Below is a small trained network, with its code and all its weights. Each question gives an input and a class and asks what happens when units are switched off, that is, made to give their printed mean instead of their output.

import numpy as np


def w(rows, s, z=0):
    codes = np.array(rows[::2]) - 128.0
    scale = np.full(codes.shape[1], s)
    scale[-1] = z or s
    return codes * scale


def norm(h):
    return h / np.sqrt((h * h).mean(-1, keepdims=True) + 1e-5)


def f(y):
    return np.maximum(y, 0)


def log_softmax(a):
    a = a - a.max(-1, keepdims=True)
    return a - np.log(np.exp(a).sum(-1, keepdims=True))


def net(x, mask):
    res = np.array(x, float).reshape(1, 3) / 4 @ E
    u = 0
    for l in range(2):
        y = f(norm(res) @ A[l][:, :-1].T + A[l][:, -1])
        res = res + np.where(mask[u : u + 11], y, B[l][:, -1]) @ B[l][:, :-1]
        u += 11
    return log_softmax(norm(res)[-1] @ U[:, :-1].T + U[:, -1])


A, B = {}, {}
E = w([
[93,120,234,165,180,159,172,40],'x0',
[39,130,93,229,117,65,38,2],'x1',
[127,68,150,211,50,53,146,163],'x2',
],0.0088)
A[0] = w([
[134,93,190,124,115,141,196,145,144],'0.n0',
[109,137,184,126,137,154,144,89,125],'0.n1',
[64,68,176,166,206,161,129,89,139],'0.n2',
[119,72,155,161,68,65,125,88,95],'0.n3',
[164,98,198,136,123,124,205,188,91],'0.n4',
[141,70,181,176,38,109,181,113,10],'0.n5',
[184,71,105,175,2,69,86,153,121],'0.n6',
[150,120,116,182,102,72,142,83,105],'0.n7',
[132,118,153,206,87,75,63,112,102],'0.n8',
[156,51,137,141,49,64,157,86,22],'0.n9',
[100,92,113,171,83,92,146,127,44],'0.n10',
],0.012,0.011)
B[0] = w([
[128,91,119,98,163,161,110,154,229],'0.n0',
[105,158,150,154,138,172,170,103,194],'0.n1',
[67,184,171,155,158,136,176,122,239],'0.n2',
[162,83,112,125,75,112,103,145,203],'0.n3',
[156,167,168,158,112,140,179,124,233],'0.n4',
[147,53,34,7,105,128,44,191,175],'0.n5',
[74,74,150,157,152,143,122,168,254],'0.n6',
[125,96,109,94,70,119,104,134,186],'0.n7',
[117,89,98,104,136,139,76,134,215],'0.n8',
[149,90,62,36,79,129,102,110,166],'0.n9',
[138,127,127,186,111,96,96,92,160],'0.n10',
],0.015,0.0089)
A[1] = w([
[166,106,151,193,62,79,193,178,84],'1.n0',
[188,85,118,131,82,76,102,127,2],'1.n1',
[105,58,83,142,81,97,59,140,96],'1.n2',
[150,122,160,127,108,20,193,122,8],'1.n3',
[107,205,69,72,145,153,60,81,98],'1.n4',
[95,174,25,116,126,90,46,160,106],'1.n5',
[142,160,173,79,126,158,162,198,113],'1.n6',
[110,59,112,171,68,113,111,75,173],'1.n7',
[117,144,176,229,24,58,164,153,17],'1.n8',
[169,47,117,130,78,73,102,109,26],'1.n9',
[163,83,87,194,94,2,88,144,21],'1.n10',
],0.014,0.0068)
B[1] = w([
[179,127,191,40,139,200,180,122,162],'1.n0',
[117,185,86,184,115,86,96,116,150],'1.n1',
[69,95,116,134,117,74,112,152,248],'1.n2',
[139,85,122,100,125,115,92,170,128],'1.n3',
[119,230,117,144,175,182,148,115,184],'1.n4',
[162,141,51,72,135,59,42,81,210],'1.n5',
[149,78,135,144,77,101,118,134,249],'1.n6',
[115,100,144,109,115,68,110,188,211],'1.n7',
[222,102,183,215,90,85,188,66,132],'1.n8',
[62,253,58,61,148,117,65,140,179],'1.n9',
[44,61,199,86,58,126,91,182,172],'1.n10',
],0.016,0.011)
U = w([
[118,54,203,246,38,24,180,30,108],'0',
[224,29,182,33,69,210,199,222,166],'1',
[28,235,207,215,191,211,232,93,167],'2',
[195,211,34,66,156,121,73,75,160],'3',
[21,69,75,62,62,55,26,175,158],'4',
[187,56,14,242,130,97,249,19,8],'5',
],0.017)

Each question gives the input, the list of numbers given to net, and the class t.
The units are the neurons (one row each of A and B). Each row of codes is followed by its name. A weight is (code - 128) times the scale printed after its matrix; where a second scale follows, it is the last column's (A, B and U).
mask holds one flag per neuron, layer by layer. A switched-off neuron (its flag False) gives its mean, the last column of its row in B, instead of its output. The means were averaged over made-up inputs and are rounded, as every weight is.
A unit's drop is (log p(t) with every unit on - log p(t) with that unit switched off) / (log p(t) with every unit on - log p(t) with every unit switched off).
most important unit: the unit with the biggest drop
top k neurons: the k neurons with the biggest drops, biggest first
top k neurons in layer l: the k neurons of layer l with the biggest drops, biggest first
drop of u: that unit's drop, to one decimal
input [7,7,1], class 0: top 2 neurons : [0.n2; 0.n3]
input [0,-3,-6], class 2: top 3 neurons in layer 0 : [0.n6; 0.n4; 0.n3]
input [6,6,2], class 0: top 2 neurons in layer 0 : [0.n2; 0.n0]
input [-8,8,-8], class 3: most important unit : 1.n4
input [-1,1,-8], class 2: top 2 neurons : [1.n4; 0.n5]
input [5,4,2], class 0: top 3 neurons in layer 0 : [0.n2; 0.n0; 0.n1]
input [8,7,1], class 0: top 2 neurons : [0.n2; 0.n3]
input [3,5,1], class 0: top 4 neurons : [0.n2; 0.n5; 0.n0; 1.n8]
input [-2,-2,-8], class 3: top 3 neurons in layer 0 : [0.n2; 0.n4; 0.n1]
input [-2,-3,-3], class 1: top 2 neurons : [0.n5; 0.n8]
input [6,6,0], class 0: top 3 neurons in layer 0 : [0.n2; 0.n3; 0.n0]
input [-5,8,-6], class 3: top 4 neurons : [1.n4; 0.n6; 0.n3; 1.n5]
input [5,-4,7], class 1: top 2 neurons in layer 0 : [0.n4; 0.n8]
input [-1,1,-4], class 3: drop of 0.n2 : 0.6
input [-3,4,-4], class 3: drop of 0.n6 : 0.2
input [7,8,-1], class 0: drop of 0.n10 : -0.2
